Each row is followed by its class.
[-1.15 -0.77  1.87 -0.30 -0.48  0.72  0.80  2.11 -0.70  1.62 -1.07 -0.65
 -3.89  2.83  0.29  0.02  1.03 -0.48  0.28  0.10 -0.48 -1.26 -0.14 -0.21
  0.32 -0.64 -0.88 -0.33  1.48 -0.43 -2.22 -0.54  0.23  0.25  0.05 -0.39
  0.84 -1.47 -0.01  0.63 -0.59 -3.79] | q_110
[ 1.68  0.53  4.33  0.76 -0.50  1.45  0.91  3.51  0.27  0.70  0.35 -0.86
 -2.99  4.36 -1.35 -0.20  1.04 -0.46  0.97  1.88  0.76 -1.22 -0.33 -0.38
  0.95  0.13 -1.84  0.22  0.01  0.19 -3.16 -1.15  0.37  0.09  0.31 -0.46
 -0.43 -0.57  0.51  0.78  0.68 -3.75] | q_110
[-0.68 -0.45  4.27 -0.07 -0.52  0.11  1.68  4.08 -1.29  1.69 -0.07 -1.49
 -3.73  3.45  0.23 -0.39  1.91 -0.43  1.05  0.74  0.30 -2.22 -0.82 -0.17
  0.41 -0.09 -1.22  0.25  2.40  0.83 -3.85 -1.39 -5.41 -0.69  0.79 -0.05
  0.04 -1.52  0.70  1.16  0.07 -4.47] | q_110
[-0.31 -0.41  3.68 -0.62  0.01  0.10 -1.50  3.59 -0.23  0.45 -0.07 -1.23
 -2.88  4.46 -0.32  0.27  1.26 -0.02  0.94  0.33  0.90 -2.86 -0.12 -0.43
  1.24 -1.11 -1.07 -0.21  1.67 -0.03 -3.27 -0.83  1.02  0.20  0.45  0.50
  0.38 -0.52  0.96  0.67  0.06 -4.29] | q_110
[-0.53 -0.35  2.94  0.33 -0.46  0.41  1.31  2.78 -0.89 -0.44 -0.20 -0.67
 -4.55  2.72 -0.73 -0.35  0.34 -0.94  0.86  0.12 -0.46 -1.42 -0.74 -0.84
  0.62 -0.17 -0.57  0.22  2.72  0.04 -3.25 -0.81  1.03  0.55  0.82 -0.38
 -0.76 -1.19  0.89  0.52 -0.25 -4.09] | q_110
[-0.54  1.29  0.80  1.26 -0.16  0.85  1.65  1.19 -0.61 -0.59  0.47 -2.25
 -4.26  1.78  1.20  0.08  0.98 -0.14  1.11  0.49  0.95  1.05 -0.48 -0.18
  0.51 -0.19  0.67 -0.33  0.82  0.64 -1.81 -3.12  1.29 -0.06  0.35 -0.98
 -1.10 -1.32 -0.09  0.15 -0.74 -2.70] | q_313
[-0.64  1.55  2.53  0.46  0.15  0.96  0.86  0.28 -1.66 -0.21  0.95 -1.76
 -2.38  1.76  0.64  0.40  1.67 -0.74  0.01  0.50  0.34  0.54 -1.54  2.47
  0.95 -0.47  0.42  0.58  1.67  0.16 -2.01 -1.58  1.86  1.08  4.29 -0.40
 -1.61 -0.73 -0.55  0.05  0.03 -4.67] | q_313
[-0.67  1.65  2.30 -0.57 -0.10  0.16  0.68  0.66 -0.83 -0.58 -0.11 -1.22
 -0.04  2.36  0.20 -0.42  2.06 -0.57 -0.33  0.26 -0.26 -0.04  0.11 -0.05
 -0.73  0.67  0.25  0.44  0.97  0.69 -1.17 -1.16  3.32  0.13  0.62 -0.42
 -1.35 -0.39 -0.71  2.09  0.22 -1.82] | q_313
[-0.82  0.25  3.60  0.25 -1.27  0.70  1.73  3.71 -0.82  0.75  0.04 -0.83
 -4.01  3.65 -0.75 -0.50  2.73 -0.17  1.38  0.48 -0.60 -1.53 -0.63 -0.67
  1.02 -0.03 -1.57  0.26  1.81 -1.34 -4.49 -0.55 -0.19 -0.60  0.36 -0.12
 -0.83 -0.88  1.65  0.60  0.34 -4.98] | q_110
[-0.55 -0.67  2.87  0.31 -0.23  0.25  1.17  2.38 -0.45  2.03  0.57 -0.57
 -2.28  2.49  0.25 -1.62  1.12 -0.83  0.30  0.50 -0.22 -1.35  0.39 -0.79
  0.71 -0.69 -0.84  0.32  2.21 -0.03 -2.55 -1.03  1.51 -1.22  0.60 -0.61
 -0.19 -1.42  0.31  0.35 -0.35 -3.47] | q_110
[ 0.89  1.31  0.18 -0.02 -0.05 -0.32  1.06  0.12 -1.05 -0.18  0.16 -1.88
 -5.21  0.12  0.63  0.66  0.45 -0.16 -0.18  0.61 -0.22  1.12 -1.15  0.45
 -0.92  0.24 -0.23  0.17 -0.18 -0.36 -1.65 -0.46  1.89 -0.55 -0.25 -0.26
 -1.73 -1.52 -0.21 -0.06  0.06 -1.68] | q_313
[-0.12  0.48  3.31  0.63 -0.71  1.16  0.56  3.22 -0.35  0.22 -0.68 -0.50
 -2.04  3.43 -1.79 -0.15  1.85 -0.19  1.10  0.34 -1.06 -1.90  0.43  0.03
  1.40 -0.23 -0.09  0.27  1.33  0.06 -2.98 -0.53  0.22  0.26 -0.44 -0.97
  1.69  0.43  1.17  0.23  1.22 -2.07] | q_110
[-0.32  0.07  0.65  0.59  0.23 -1.16  2.26  2.62 -1.56  0.48 -0.21 -2.67
 -7.88  1.59  1.15  0.08 -0.16 -0.58 -0.13  0.39 -0.29  0.34 -2.68  0.50
 -1.08  0.01 -0.22 -0.57  0.04  0.45 -2.85  0.17 -0.13  0.84 -0.55 -0.96
 -1.50 -2.06  1.93  0.68 -1.37 -3.85] | q_110
[-0.53  1.04  1.53 -0.75  1.00  0.36 -0.73  0.50 -0.58  0.24  0.24 -1.79
 -1.98  0.71  0.01 -0.06  1.52  0.04 -0.21 -0.50  0.17  0.03 -0.08  0.31
 -0.52 -0.16  0.17 -0.02  0.08  0.66 -1.48 -1.02  1.62 -0.30 -0.45 -1.18
 -1.57 -0.62 -1.94  1.52  0.48 -0.31] | q_313
[-1.03  1.82  3.37 -0.43  1.16  0.62  1.08  1.71 -0.92  0.63  0.66 -1.42
 -1.57  1.38  0.67  0.51  0.95 -0.80  0.06 -0.44  0.40 -0.39 -0.70  0.74
 -0.02 -0.09 -0.07  0.38  0.35  0.43 -2.46 -1.07  2.67  0.19  0.59 -1.18
 -1.67 -0.41 -0.33 -0.32  0.79 -1.80] | q_313
